Below is a small trained network, with its code and all its weights. Each question gives an input and a target symbol and asks what happens when units are switched off, that is, made to give their printed mean instead of their output.

import numpy as np


def w(rows, s, z=0):
    codes = np.array(rows[::2]) - 128.0
    scale = np.full(codes.shape[1], s)
    scale[-1] = z or s
    return codes * scale


def f(y):
    return y / 2 * (1 + np.tanh(0.7978845608 * (y + 0.044715 * y**3)))


def softmax(a):
    e = np.exp(a - a.max(-1, keepdims=True))
    return e / e.sum(-1, keepdims=True)


def log_softmax(a):
    a = a - a.max(-1, keepdims=True)
    return a - np.log(np.exp(a).sum(-1, keepdims=True))


def net(x, mask):
    ids = ['βγδζλμξπστφψω'.index(c) for c in x.split()]
    T = len(ids)
    res = E[ids] + P[:T]
    r = res
    for j in range(3):
        rows = slice(3 * j, 3 * j + 3)
        q, k, v = (r @ M[0][rows].T for M in (Q, K, V))
        z = softmax(np.where(np.tri(T) > 0, q @ k.T / 3**0.5, -1e9)) @ v
        o = O[0][rows]
        res = res + np.where(mask[j], z, o[:, -1]) @ o[:, :-1]
    y = f(res @ A[0][:, :-1].T + A[0][:, -1])
    res = res + np.where(mask[3:27], y, B[0][:, -1]) @ B[0][:, :-1]
    return log_softmax(res[-1] @ U[:, :-1].T + U[:, -1])


Q, K, V, O, A, B = {}, {}, {}, {}, {}, {}
E = w([
[85,117,136],'β',
[106,103,145],'γ',
[155,137,162],'δ',
[206,233,166],'ζ',
[104,110,140],'λ',
[93,131,117],'μ',
[153,134,157],'ξ',
[18,79,104],'π',
[161,206,77],'σ',
[126,242,95],'τ',
[163,60,45],'φ',
[106,144,2],'ψ',
[136,70,147],'ω',
],0.022)
P = w([
[199,1,178],'0',
[118,199,145],'1',
[127,196,142],'2',
[130,187,152],'3',
[126,179,159],'4',
[129,183,161],'5',
],0.0076)
Q[0] = w([
[6,153,141],'head 0',
[132,74,52],'head 0',
[60,79,218],'head 0',
[112,123,99],'head 1',
[122,142,69],'head 1',
[180,51,126],'head 1',
[191,152,65],'head 2',
[132,109,23],'head 2',
[122,133,79],'head 2',
],0.012)
K[0] = w([
[129,202,168],'head 0',
[43,214,84],'head 0',
[200,245,169],'head 0',
[49,154,152],'head 1',
[73,194,83],'head 1',
[178,219,160],'head 1',
[184,234,156],'head 2',
[114,244,68],'head 2',
[165,152,117],'head 2',
],0.012)
V[0] = w([
[63,179,229],'head 0',
[213,198,129],'head 0',
[15,136,121],'head 0',
[18,185,112],'head 1',
[2,100,236],'head 1',
[204,111,160],'head 1',
[190,31,152],'head 2',
[131,121,255],'head 2',
[47,82,68],'head 2',
],0.0079)
O[0] = w([
[58,153,103,24],'head 0',
[124,186,77,176],'head 0',
[97,70,120,6],'head 0',
[181,53,135,62],'head 1',
[184,77,193,113],'head 1',
[110,172,74,154],'head 1',
[131,44,199,180],'head 2',
[10,161,244,151],'head 2',
[150,1,98,75],'head 2',
],0.0076,0.0024)
A[0] = w([
[130,85,72,170],'neuron 0',
[170,163,195,88],'neuron 1',
[131,140,187,71],'neuron 2',
[191,177,155,72],'neuron 3',
[176,138,2,55],'neuron 4',
[207,192,158,121],'neuron 5',
[222,197,181,97],'neuron 6',
[95,174,159,116],'neuron 7',
[180,218,182,138],'neuron 8',
[117,222,230,104],'neuron 9',
[42,72,78,161],'neuron 10',
[74,148,95,167],'neuron 11',
[164,225,123,55],'neuron 12',
[57,169,95,75],'neuron 13',
[41,72,157,87],'neuron 14',
[231,216,76,222],'neuron 15',
[58,101,77,190],'neuron 16',
[54,126,17,1],'neuron 17',
[106,61,135,191],'neuron 18',
[130,63,109,92],'neuron 19',
[91,109,239,173],'neuron 20',
[202,211,193,132],'neuron 21',
[243,149,153,74],'neuron 22',
[98,196,180,88],'neuron 23',
],0.011,0.007)
B[0] = w([
[198,147,225,159],'neuron 0',
[196,36,177,159],'neuron 1',
[136,179,150,144],'neuron 2',
[83,101,124,159],'neuron 3',
[29,186,154,192],'neuron 4',
[94,54,150,186],'neuron 5',
[66,52,134,188],'neuron 6',
[160,155,89,165],'neuron 7',
[33,118,55,213],'neuron 8',
[244,207,144,219],'neuron 9',
[82,81,109,157],'neuron 10',
[213,76,165,155],'neuron 11',
[71,106,134,196],'neuron 12',
[114,176,191,153],'neuron 13',
[179,194,107,158],'neuron 14',
[227,115,168,252],'neuron 15',
[172,3,130,154],'neuron 16',
[106,54,75,149],'neuron 17',
[110,132,198,170],'neuron 18',
[116,179,88,149],'neuron 19',
[14,218,66,204],'neuron 20',
[87,81,66,208],'neuron 21',
[55,134,203,155],'neuron 22',
[220,188,78,181],'neuron 23',
],0.006,0.016)
U = w([
[6,104,62,117],'β',
[95,149,180,81],'γ',
[105,167,39,129],'δ',
[206,158,99,17],'ζ',
[90,142,166,99],'λ',
[106,115,137,149],'μ',
[148,164,82,186],'ξ',
[127,105,204,81],'π',
[254,133,208,194],'σ',
[147,121,108,119],'τ',
[120,13,119,198],'φ',
[184,72,31,130],'ψ',
[123,173,213,3],'ω',
],0.0092,0.0047)

Each question gives the input, a string of symbols that net reads in full, and the target symbol t.
The units are the heads (3 rows each of Q, K, V and O) and the neurons (one row each of A and B). Each row of codes is followed by its name. A weight is (code - 128) times the scale printed after its matrix; where a second scale follows, it is the last column's (O, A, B and U).
mask holds one flag per unit, heads first, then neurons. A switched-off unit (its flag False) gives its mean, the last column of its rows in O or B, instead of its output. The means were averaged over made-up inputs and are rounded, as every weight is.
A unit's drop is (log p(t) with every unit on - log p(t) with that unit switched off) / (log p(t) with every unit on - log p(t) with every unit switched off).
The circuit of an input: a set's keep is (log p(t) with only the set's units on - log p(t) with every unit switched off) / (log p(t) with every unit on - log p(t) with every unit switched off). Starting from the 12 units with the biggest drops (on a tie, the unit counted first), units are removed one at a time, each time the one whose removal leaves the highest keep (on an exact tie, the one counted first), for as long as the keep stays at least 0.8.
units of the circuit, in order: the units of the circuit, biggest drop first
top k neurons: the k neurons with the biggest drops, biggest first
heads that matter: for each layer, one digit per head in row order, 1 if its drop is at least 0.15 and else 0, layers parted by /
drop when u is switched off: that unit's drop, to one decimal
input δ γ λ σ β δ, target δ: heads that matter	001
input φ φ τ ξ φ, target σ: units of the circuit, in order	neuron 8; head 0
input φ λ λ, target φ: units of the circuit, in order	head 2
input δ τ λ δ ξ, target δ: heads that matter	001
input π δ φ ψ, target φ: units of the circuit, in order	head 0; neuron 16
input φ τ ψ λ, target φ: heads that matter	111
input φ σ σ δ, target φ: units of the circuit, in order	head 2; neuron 9
input σ μ π σ μ, target σ: heads that matter	011
input σ φ δ φ σ, target β: heads that matter	101
input λ δ π ψ, target φ: units of the circuit, in order	head 0; head 1
input λ τ π, target φ: units of the circuit, in order	head 2; neuron 16
input ξ γ δ, target δ: top 2 neurons	neuron 8; neuron 20
input τ τ σ, target β: top 3 neurons	neuron 4; neuron 12; neuron 8
input τ ξ π μ φ, target φ: units of the circuit, in order	head 0
input σ π φ, target φ: top 2 neurons	neuron 16; neuron 20
input φ ψ γ, target φ: drop when neuron 21 is switched off	-0.1
input ξ ζ λ, target ξ: drop when neuron 7 is switched off	0.1
input φ γ ξ, target φ: drop when head 2 is switched off	0.4
